Below is a small trained network, with its code and all its weights. Each question gives an input and a class and asks what happens when units are switched off, that is, made to give their printed mean instead of their output.

import numpy as np


def w(rows, s, z=0):
    codes = np.array(rows[::2]) - 128.0
    scale = np.full(codes.shape[1], s)
    scale[-1] = z or s
    return codes * scale


def f(y):
    return y / 2 * (1 + np.tanh(0.7978845608 * (y + 0.044715 * y**3)))


def log_softmax(a):
    a = a - a.max(-1, keepdims=True)
    return a - np.log(np.exp(a).sum(-1, keepdims=True))


def net(x, mask):
    res = np.array(x, float).reshape(1, 7) / 4 @ E
    y = f(res @ A[0][:, :-1].T + A[0][:, -1])
    res = res + np.where(mask, y, B[0][:, -1]) @ B[0][:, :-1]
    return log_softmax(res[-1] @ U[:, :-1].T + U[:, -1])


A, B = {}, {}
E = w([
[184,56,32,157,160],'x0',
[66,157,87,118,150],'x1',
[240,93,155,98,101],'x2',
[100,121,21,80,19],'x3',
[101,28,177,214,109],'x4',
[254,207,85,130,74],'x5',
[165,176,107,201,98],'x6',
],0.008)
A[0] = w([
[6,169,61,146,145,211],'n1',
[137,106,51,87,94,235],'n2',
[68,132,79,127,125,188],'n3',
[128,134,201,159,246,171],'n4',
[190,93,54,126,92,205],'n5',
[166,192,168,137,17,176],'n6',
[219,196,64,117,130,184],'n7',
[121,128,162,81,91,159],'n8',
[157,153,38,106,166,165],'n9',
[215,188,114,216,145,149],'n10',
[186,132,116,74,115,162],'n11',
[178,87,92,152,44,175],'n12',
[164,198,201,147,179,234],'n13',
[62,96,82,120,100,249],'n14',
[178,58,219,161,58,249],'n15',
[106,51,88,166,69,254],'n16',
[117,80,101,103,131,66],'n17',
[117,109,155,74,115,143],'n18',
[98,90,202,1,114,193],'n19',
[225,161,94,70,142,171],'n20',
[182,199,142,114,102,168],'n21',
[119,88,181,80,239,144],'n22',
[108,192,183,62,152,237],'n23',
[96,42,167,157,77,207],'n24',
],0.0096,0.003)
B[0] = w([
[79,79,143,143,106,236],'n1',
[151,85,150,76,73,211],'n2',
[63,80,132,114,109,181],'n3',
[130,140,128,187,154,218],'n4',
[161,125,161,55,69,226],'n5',
[156,119,142,176,149,221],'n6',
[121,199,104,132,113,255],'n7',
[151,86,139,114,187,153],'n8',
[96,158,103,85,98,199],'n9',
[102,154,113,129,102,232],'n10',
[142,149,115,100,139,185],'n11',
[174,148,168,98,81,215],'n12',
[100,164,52,171,138,210],'n13',
[103,1,146,113,90,204],'n14',
[198,87,133,152,155,221],'n15',
[152,98,160,106,83,216],'n16',
[117,122,101,122,149,145],'n17',
[140,122,200,90,188,149],'n18',
[121,138,139,108,205,208],'n19',
[100,152,124,120,96,230],'n20',
[150,146,104,148,125,207],'n21',
[112,135,168,150,182,201],'n22',
[97,145,109,144,168,207],'n23',
[145,99,148,132,123,207],'n24',
],0.0098,0.0092)
U = w([
[87,94,122,207,173,132],'0',
[22,44,104,184,63,216],'1',
[91,117,80,90,60,158],'2',
[194,99,146,196,63,104],'3',
[41,145,23,246,119,158],'4',
[59,114,139,74,204,6],'5',
],0.011,0.0016)

Each question gives the input, the list of numbers given to net, and the class t.
The units are the neurons (one row each of A and B). Each row of codes is followed by its name. A weight is (code - 128) times the scale printed after its matrix; where a second scale follows, it is the last column's (A, B and U).
mask holds one flag per neuron, in row order. A switched-off neuron (its flag False) gives its mean, the last column of its row in B, instead of its output. The means were averaged over made-up inputs and are rounded, as every weight is.
A unit's drop is (log p(t) with every unit on - log p(t) with that unit switched off) / (log p(t) with every unit on - log p(t) with every unit switched off).
The circuit of an input: a set's keep is (log p(t) with only the set's units on - log p(t) with every unit switched off) / (log p(t) with every unit on - log p(t) with every unit switched off). Starting from the 12 units with the biggest drops (on a tie, the unit counted first), units are removed one at a time, each time the one whose removal leaves the highest keep (on an exact tie, the one counted first), for as long as the keep stays at least 0.8.
units of the circuit, in order: the units of the circuit, biggest drop first
top k neurons: the k neurons with the biggest drops, biggest first
drop of u: that unit's drop, to one decimal
input [8,-7,-2,3,-1,-2,1], class 2: top neuron -> n6
input [8,-6,0,6,4,-5,-3], class 3: top 2 neurons -> n12, n16
input [-4,4,6,-1,-1,8,5], class 4: top 2 neurons -> n13, n7
input [7,-2,3,-6,-3,5,6], class 4: units of the circuit, in order -> n13, n10
input [-2,-5,-4,-4,5,-4,8], class 4: units of the circuit, in order -> n13, n14
input [-8,1,-1,8,-5,-6,-3], class 5: top 3 neurons -> n19, n18, n8
input [0,7,-4,-2,-2,-3,4], class 1: top 3 neurons -> n1, n7, n3
input [-7,-5,-5,-8,-7,-8,4], class 4: top 2 neurons -> n13, n4
input [3,-2,7,8,-5,-8,-5], class 5: top 2 neurons -> n19, n18
input [-2,5,-2,5,-5,-3,1], class 1: drop of n1 -> 0.1
input [-3,-4,-1,-8,5,-8,-6], class 0: drop of n4 -> 0.3
input [6,-3,-4,-2,0,1,4], class 2: drop of n6 -> 0.3
